Below are the code and all the weights of a small trained network. Each question names an input and a class and asks about switching units off, where a switched-off unit gives its printed mean instead of its output.

import numpy as np


def w(rows, s, z=0):
    codes = np.array(rows[::2]) - 128.0
    scale = np.full(codes.shape[1], s)
    scale[-1] = z or s
    return codes * scale


def f(y):
    return np.maximum(y, 0)


def log_softmax(a):
    a = a - a.max(-1, keepdims=True)
    return a - np.log(np.exp(a).sum(-1, keepdims=True))


def net(x, mask):
    res = np.array(x, float).reshape(1, 3) / 4 @ E
    y = f(res @ A[0][:, :-1].T + A[0][:, -1])
    res = res + np.where(mask, y, B[0][:, -1]) @ B[0][:, :-1]
    return log_softmax(res[-1] @ U[:, :-1].T + U[:, -1])


A, B = {}, {}
E = w([
[112,245,151,131,217,188,38],'x0',
[139,14,69,95,107,188,6],'x1',
[157,106,153,69,186,1,58],'x2',
],0.0097)
A[0] = w([
[138,155,128,140,128,73,192,161],'N0',
[134,126,121,125,159,67,115,196],'N1',
[132,175,141,109,205,30,20,3],'N2',
[139,57,104,111,126,188,65,178],'N3',
[134,170,137,129,194,175,92,162],'N4',
[116,186,118,144,138,250,139,153],'N5',
[125,175,121,139,141,95,173,221],'N6',
[126,77,139,123,125,62,120,180],'N7',
[148,173,136,120,153,101,195,251],'N8',
[138,104,138,110,119,147,144,89],'N9',
[133,81,114,138,132,126,101,141],'N10',
[105,141,131,136,133,109,145,176],'N11',
[138,66,130,114,129,3,132,148],'N12',
[137,76,110,133,130,93,134,113],'N13',
[141,60,120,146,74,194,232,249],'N14',
[116,148,127,165,135,147,136,114],'N15',
],0.018,0.0061)
B[0] = w([
[100,145,171,145,155,63,140,206],'N0',
[113,136,122,140,136,72,117,196],'N1',
[80,143,2,139,138,137,189,237],'N2',
[110,100,112,144,145,182,43,222],'N3',
[132,146,164,131,122,195,166,203],'N4',
[165,117,202,126,122,174,142,227],'N5',
[158,193,133,112,101,100,167,207],'N6',
[141,91,98,103,88,119,114,208],'N7',
[159,151,138,110,126,92,226,224],'N8',
[129,113,116,120,126,142,142,143],'N9',
[129,94,91,122,87,146,127,174],'N10',
[133,106,134,112,111,117,181,163],'N11',
[148,117,150,119,124,49,59,253],'N12',
[159,80,105,128,150,118,126,180],'N13',
[70,174,38,125,153,158,186,247],'N14',
[136,113,147,137,121,149,166,158],'N15',
],0.035,0.02)
U = w([
[81,189,99,108,152,99,207,216],'0',
[47,108,59,136,161,181,125,237],'1',
[198,162,226,105,112,154,186,50],'2',
[115,109,219,182,135,237,88,141],'3',
[152,145,155,88,118,2,120,92],'4',
[151,56,106,90,114,89,54,2],'5',
],0.01,0.003)

Each question gives the input, the list of numbers given to net, and the class t.
The units are the neurons (one row each of A and B). Each row of codes is followed by its name. A weight is (code - 128) times the scale printed after its matrix; where a second scale follows, it is the last column's (A, B and U).
mask holds one flag per neuron, in row order. A switched-off neuron (its flag False) gives its mean, the last column of its row in B, instead of its output. The means were averaged over made-up inputs and are rounded, as every weight is.
A unit's drop is (log p(t) with every unit on - log p(t) with that unit switched off) / (log p(t) with every unit on - log p(t) with every unit switched off).
most important unit: the unit with the biggest drop
top k neurons: the k neurons with the biggest drops, biggest first
drop when u is switched off: that unit's drop, to one decimal
input [5,1,-8], class 3: most important unit -> N8
input [-5,-5,1], class 4: top 2 neurons -> N2; N12
input [5,-5,0], class 2: top 2 neurons -> N14; N5
input [0,2,7], class 5: top 2 neurons -> N12; N14
input [0,3,8], class 5: top 2 neurons -> N12; N14
input [1,-8,-7], class 2: top 2 neurons -> N5; N2
input [5,1,3], class 1: top 2 neurons -> N8; N6
input [1,-6,0], class 2: top 2 neurons -> N2; N14
input [-8,8,1], class 5: top 2 neurons -> N12; N2
input [2,8,-8], class 3: top 2 neurons -> N5; N2
input [5,-2,0], class 2: drop when N14 is switched off -> 0.5
input [6,1,-3], class 3: drop when N8 is switched off -> 0.1
input [2,0,-1], class 2: drop when N3 is switched off -> 0.2
input [2,-8,-8], class 2: most important unit -> N5
input [-1,6,8], class 5: drop when N12 is switched off -> 0.6
